Here is a tiny trained network, its code and every weight. The questions are about switching its units off for an input and a class, where a switched-off unit gives its printed mean instead of its output.

import numpy as np


def w(rows, s, z=0):
    codes = np.array(rows[::2]) - 128.0
    scale = np.full(codes.shape[1], s)
    scale[-1] = z or s
    return codes * scale


def f(y):
    return y / 2 * (1 + np.tanh(0.7978845608 * (y + 0.044715 * y**3)))


def log_softmax(a):
    a = a - a.max(-1, keepdims=True)
    return a - np.log(np.exp(a).sum(-1, keepdims=True))


def net(x, mask):
    res = np.array(x, float).reshape(1, 8) / 4 @ E
    y = f(res @ A[0][:, :-1].T + A[0][:, -1])
    res = res + np.where(mask, y, B[0][:, -1]) @ B[0][:, :-1]
    return log_softmax(res[-1] @ U[:, :-1].T + U[:, -1])


A, B = {}, {}
E = w([
[144,75,115,153,24],'x0',
[126,98,188,70,155],'x1',
[89,108,40,179,73],'x2',
[13,122,180,141,127],'x3',
[83,142,76,71,138],'x4',
[140,208,15,66,53],'x5',
[142,229,51,206,158],'x6',
[129,96,1,137,219],'x7',
],0.01)
A[0] = w([
[169,58,122,83,150,213],'N1',
[54,134,97,164,87,198],'N2',
[165,107,167,75,84,131],'N3',
[191,75,156,131,191,163],'N4',
[120,151,147,188,148,127],'N5',
[82,130,176,65,90,150],'N6',
[124,172,109,87,216,84],'N7',
[102,150,97,186,155,34],'N8',
[75,141,89,116,162,113],'N9',
[36,174,86,110,103,165],'N10',
[128,191,128,109,51,127],'N11',
[223,150,85,163,102,123],'N12',
[123,130,186,216,195,96],'N13',
[133,140,146,167,153,2],'N14',
[137,154,119,114,247,122],'N15',
[123,188,78,111,151,178],'N16',
[175,155,156,179,171,134],'N17',
[96,143,159,157,144,78],'N18',
[244,134,104,151,121,124],'N19',
[199,142,116,153,132,67],'N20',
[104,56,146,127,145,161],'N21',
[100,169,61,148,127,113],'N22',
[99,167,112,142,122,58],'N23',
[111,168,160,202,183,170],'N24',
],0.014,0.0074)
B[0] = w([
[43,137,186,188,88,239],'N1',
[168,87,104,177,87,239],'N2',
[107,88,179,103,65,228],'N3',
[61,127,165,166,178,242],'N4',
[195,144,119,83,168,177],'N5',
[157,70,136,129,115,254],'N6',
[21,139,54,70,104,219],'N7',
[160,125,133,168,133,171],'N8',
[93,124,53,117,161,192],'N9',
[177,90,78,149,77,254],'N10',
[202,95,140,46,61,237],'N11',
[120,252,145,133,110,233],'N12',
[164,103,164,166,195,242],'N13',
[142,139,160,126,134,134],'N14',
[54,111,108,28,153,247],'N15',
[136,110,56,88,97,245],'N16',
[92,162,160,123,184,195],'N17',
[171,132,142,161,169,162],'N18',
[101,234,165,125,124,220],'N19',
[118,194,141,133,149,164],'N20',
[93,89,160,203,116,224],'N21',
[183,104,32,172,74,230],'N22',
[139,106,95,134,113,155],'N23',
[174,104,108,102,217,227],'N24',
],0.011)
U = w([
[122,100,131,131,242,73],'0',
[129,248,136,125,113,181],'1',
[72,99,159,141,129,36],'2',
[70,118,89,55,154,35],'3',
[148,129,58,158,116,10],'4',
[113,91,134,161,118,254],'5',
[160,115,162,74,95,132],'6',
],0.015,0.0051)

Each question gives the input, the list of numbers given to net, and the class t.
The units are the neurons (one row each of A and B). Each row of codes is followed by its name. A weight is (code - 128) times the scale printed after its matrix; where a second scale follows, it is the last column's (A, B and U).
mask holds one flag per neuron, in row order. A switched-off neuron (its flag False) gives its mean, the last column of its row in B, instead of its output. The means were averaged over made-up inputs and are rounded, as every weight is.
A unit's drop is (log p(t) with every unit on - log p(t) with that unit switched off) / (log p(t) with every unit on - log p(t) with every unit switched off).
The circuit of an input: a set's keep is (log p(t) with only the set's units on - log p(t) with every unit switched off) / (log p(t) with every unit on - log p(t) with every unit switched off). Starting from the 12 units with the biggest drops (on a tie, the unit counted first), units are removed one at a time, each time the one whose removal leaves the highest keep (on an exact tie, the one counted first), for as long as the keep stays at least 0.8.
units of the circuit, in order: the units of the circuit, biggest drop first
k most important neurons: the k neurons with the biggest drops, biggest first
drop of u: that unit's drop, to one decimal
input [4,-8,-3,-5,5,7,-6,1], class 1: units of the circuit, in order : [N12]
input [2,5,6,-4,7,-5,-3,-2], class 2: units of the circuit, in order : [N22 N1]
input [8,-6,0,-6,-8,-6,-5,-4], class 1: 2 most important neurons : [N19 N12]
input [-4,3,-7,-2,7,-3,-7,4], class 2: 2 most important neurons : [N1 N21]
input [6,5,7,-5,8,0,-8,-2], class 2: 2 most important neurons : [N1 N22]
input [3,-8,0,-2,-1,-6,2,4], class 0: 2 most important neurons : [N24 N13]
input [-3,5,-5,-7,6,-6,0,-2], class 2: 2 most important neurons : [N1 N4]
input [-5,-3,0,3,1,2,-7,-2], class 5: 2 most important neurons : [N11 N15]
input [6,-5,2,7,-4,8,-3,-7], class 6: drop of N11 : 0.2
input [6,-4,-8,-6,8,-2,-4,3], class 2: drop of N12 : 0.0
input [-4,2,5,-6,-8,8,6,4], class 1: drop of N12 : 0.1
